-1.36, -0.96, 0.60, 2.23, 0.05, -0.03, 8.00, -3.95, -2.23, 2.54, -4.06, 1.72, 3.19, -1.99, -2.46, 5.48, -2.18, 4.15, 0.96, -1.99, -2.05, -0.96  Mam
-0.69, -0.40, -1.40, 2.52, -1.14, 1.14, 5.95, -1.71, -2.57, 0.13, -4.75, 1.79, -0.83, 0.51, -3.90, 0.03, -3.18, 0.16, 3.62, -0.23, -1.46, -1.27  loru
0.06, -0.56, -2.36, 2.52, -1.02, 0.73, 5.50, 0.01, -2.48, 1.46, -4.38, 2.41, -0.95, 0.16, -3.58, -1.01, -2.33, -0.94, 3.50, 0.71, -1.64, -0.98  kot
-1.38, -1.54, 0.43, 1.34, 1.36, -0.28, 9.38, -3.94, -2.62, 3.02, -3.96, 3.52, 2.41, -2.95, -2.56, 3.09, -2.15, 3.07, 9.34, -2.40, -0.69, -1.18  nekuv
-1.31, -0.53, 0.61, 2.75, -0.64, 0.54, 6.98, -3.80, -1.90, 1.90, -4.09, 4.15, 0.96, -2.46, -2.18, 3.19, -1.99, 1.72, 5.48, -1.62, -2.65, -0.91  vode
2.41, -0.93, -4.69, 2.42, 1.73, 0.00, 4.62, 1.14, 0.09, 6.51, -2.20, 7.30, 0.91, -2.79, -0.66, 0.80, 2.10, -2.44, 4.35, 3.00, -3.26, 4.08  Gusur
-0.65, -1.22, -1.63, 1.83, 0.81, -0.16, 7.11, -2.40, -2.44, 3.35, -3.75, 3.87, 1.02, -2.69, -2.48, 1.32, -1.31, -0.54, 5.48, -0.10, -1.70, -0.62  tuta
-0.71, -0.53, -1.19, 2.64, -0.51, 0.49, 6.09, -2.67, -1.74, 2.41, -3.79, 4.27, 0.60, -2.18, -2.08, 1.81, -1.34, -0.60, 4.45, -0.06, -2.81, -0.41  fepi
1.37, -0.34, -3.15, 3.25, -0.37, 0.91, 3.81, 0.22, 0.71, 3.55, -3.13, 6.32, 0.27, -2.15, -0.98, 1.03, 0.78, -2.23, 3.77, 2.39, -3.36, 2.37  Fet
asked: -0.16, 7.11, -2.40, -2.44, 3.35, -3.75, 3.87
tuta
asked: -1.37, -0.97, 0.59, 2.25, 0.04, -0.03, 8.01, -3.95, -2.23, 2.53, -4.07, 1.71, 3.18, -1.99, -2.46, 5.48, -2.21, 4.14, 0.93, -1.99, -2.06, -0.97
Mam
asked: 4.15, 0.96, -2.46, -2.18, 3.19, -1.99, 1.72, 5.48
vode
asked: -0.67, -0.40, -1.41, 2.51, -1.15, 1.12, 5.94, -1.68, -2.55, 0.12, -4.76, 1.78, -0.82, 0.50, -3.88, 0.04, -3.16, 0.17, 3.63, -0.24, -1.45, -1.27
loru
asked: 1.36, -0.34, -3.15, 3.25, -0.36, 0.92, 3.82, 0.23, 0.72, 3.55, -3.13, 6.32, 0.26, -2.16, -0.98, 1.03, 0.78, -2.23, 3.76, 2.40, -3.35, 2.37
Fet
asked: -1.38, -1.54, 0.43, 1.35, 1.35, -0.29, 9.38, -3.94, -2.62, 3.02, -3.97, 3.51, 2.41, -2.96, -2.56, 3.10, -2.15, 3.06, 9.34, -2.40, -0.69, -1.19
nekuv
asked: 4.27, 0.60
fepi

-5.32, -3.53, 3.69, 7.89, 6.04, -4.49 : zup
5.74, -7.61, 0.86, 1.76, 1.64, 2.49 : pono
7.37, -4.33, -3.65, -5.08, -3.62, 5.48 : ranaf
-3.65, -5.06, -3.62, 5.48, 2.31, 3.70 : kiv
-3.25, -0.43, 2.33, 6.51, 4.47, -0.61 : vudu
asked: -3.64, -5.06, -3.61, 5.49, 2.32, 3.71
kiv
asked: 5.74, -7.61, 0.87, 1.76, 1.63, 2.50
pono
asked: 7.38, -4.33, -3.65, -5.08, -3.61, 5.48
ranaf
asked: -3.65, -5.06
kiv
asked: -3.65, -5.08, -3.62, 5.48
ranaf
asked: -5.31, -3.53, 3.69, 7.89, 6.04, -4.50
zup

-8.38, -5.50, -3.49, 5.77  mufa
-1.20, 1.32, 3.35, 1.53  rubo
2.05, -3.93, 5.61, 0.41  Povu
3.18, -4.95, -2.35, 4.37  Zope
-5.66, 1.58, 0.47, -2.97  ruted
-3.30, 1.45, -1.99, 1.80  Rufov
6.39, 0.41, 2.62, -3.30  Baf
2.05, -3.93, -5.60, -2.44  Niduf
-0.21, -1.34, 7.69, 6.23  votam
4.08, 0.75, 0.75, -0.70  Tevo
-1.43, 2.48, -7.18, -1.16  kaset
-0.01, -1.58, 6.01, 4.40  mivum
asked: 4.07, 0.73, 0.77, -0.72
Tevo
asked: 2.07, -3.94, 5.63, 0.41
Povu
asked: -3.30, 1.45, -1.99
Rufov
asked: -5.67, 1.57, 0.48, -2.97
ruted

-4.07, -1.03, -1.44, 1.39, 0.77, 1.64, -1.92, 3.14, -2.41, 0.78, -2.21  fasup
-1.08, -2.76, -1.10, 1.44, -2.92, -1.05, -5.59, 2.28, -2.35, 3.92, -2.14  geg
0.67, 1.73, -1.35, 0.97, 3.02, -2.41, -1.92, 3.14, 1.64, -0.32, 2.48  gegiz
0.67, 1.73, 2.14, 0.97, 3.02, 1.68, 3.88, 2.32, 0.36, -0.32, 2.48  delev
0.67, 1.73, -1.35, 0.97, 3.02, 1.68, 3.88, 0.00, -0.16, -1.36, 1.73  Zovel
asked: 3.02, -2.41, -1.92
gegiz
asked: 1.64, -1.92, 3.14, -2.41
fasup
asked: 0.97, 3.02, -2.41, -1.92, 3.14, 1.64, -0.32
gegiz
asked: -0.16, -1.36, 1.73
Zovel

-4.39, 1.40, -0.86, 0.04, 0.26, -3.13, 0.84, -1.69, -0.36, -4.72, -1.43, 1.17, -3.04, -2.04, -2.46, 2.15, 1.32, 0.81, -0.11, 0.62, 1.10, 0.61, -0.50, 2.48  Rim
-1.39, 0.08, -1.69, 0.94, -0.80, -1.64, 0.87, -0.20, -0.35, -1.90, -1.01, -2.04, 0.01, -0.20, -0.87, -0.47, -0.80, -0.78, -1.37, 0.73, -1.10, -1.33, 0.42, -1.20  ridi
4.25, -0.45, 1.38, 0.27, 0.82, 3.19, -0.81, 2.07, 0.94, 3.88, 0.95, 0.96, 1.66, 2.55, 1.90, 0.56, 0.20, 0.49, 0.38, -0.50, -0.13, 1.09, 1.86, 0.36  bezon
3.09, -0.27, 3.22, -0.58, 3.29, 2.44, -0.43, -0.01, 0.34, 2.63, 2.44, 2.12, 0.93, 2.66, 1.23, 2.83, 2.95, 2.10, 0.24, -0.01, -0.83, 0.96, 2.79, 3.41  zuman
-0.55, -0.32, 1.12, 2.00, 0.84, -0.64, 0.86, 0.65, 0.46, 0.16, 0.29, 1.43, 0.46, -0.13, -0.49, 1.19, 0.00, 1.30, -0.10, 0.56, 1.35, 0.86, 0.35, 0.36  vada
7.11, 0.96, 2.39, 1.49, 2.56, 5.76, -0.31, 4.88, 2.38, 5.34, 1.57, 2.58, 2.87, 5.24, 3.17, 3.28, 2.74, 1.71, 0.90, 0.04, 0.65, 3.22, 4.64, 3.86  Pezu
-0.11, 1.31, -2.11, 2.25, -2.31, -0.04, 0.67, 3.26, 1.28, -0.38, -2.08, 0.16, 0.49, -0.57, -0.02, -0.51, -1.79, -1.05, 0.67, 0.08, 2.91, 1.68, -0.86, -0.92  fozop
-0.75, -1.37, -1.34, -3.07, -0.17, 0.24, -1.04, -2.38, -0.77, -1.56, -1.12, -1.68, -2.75, 0.01, -0.35, -1.18, 0.72, -0.40, -1.10, -0.28, -2.61, -1.00, -0.16, -0.66  tik
4.25, -0.45, 1.38, 0.27, 0.82, 3.19, -0.81, 2.07, 0.94, 3.88, 0.95, 0.96, 1.66, 2.55, 1.90, 0.56, 0.20, 0.49, 0.38, 0.48, 2.50, 1.83, 1.39, 6.01  veba
-4.06, -0.58, -0.79, -0.95, -1.72, -2.68, 0.26, -2.60, -1.12, -2.23, -0.11, -1.23, -1.14, -3.56, -1.30, -3.34, -1.65, -1.00, 0.46, -0.10, 0.85, -1.48, -4.22, -2.95  Vetiv
asked: -0.78, -1.37
ridi
asked: -1.69, -0.36
Rim
asked: -0.76, -1.36, -1.34, -3.08, -0.18, 0.25, -1.04, -2.38, -0.78, -1.56, -1.12, -1.68, -2.76, 0.01, -0.36, -1.17, 0.72, -0.40, -1.10, -0.28, -2.60, -1.00, -0.17, -0.65
tik
asked: -4.06, -0.58, -0.78, -0.95, -1.72, -2.68, 0.26, -2.60, -1.12, -2.23, -0.11, -1.24, -1.14, -3.56, -1.30, -3.34, -1.65, -1.00, 0.46, -0.09, 0.85, -1.48, -4.22, -2.95
Vetiv

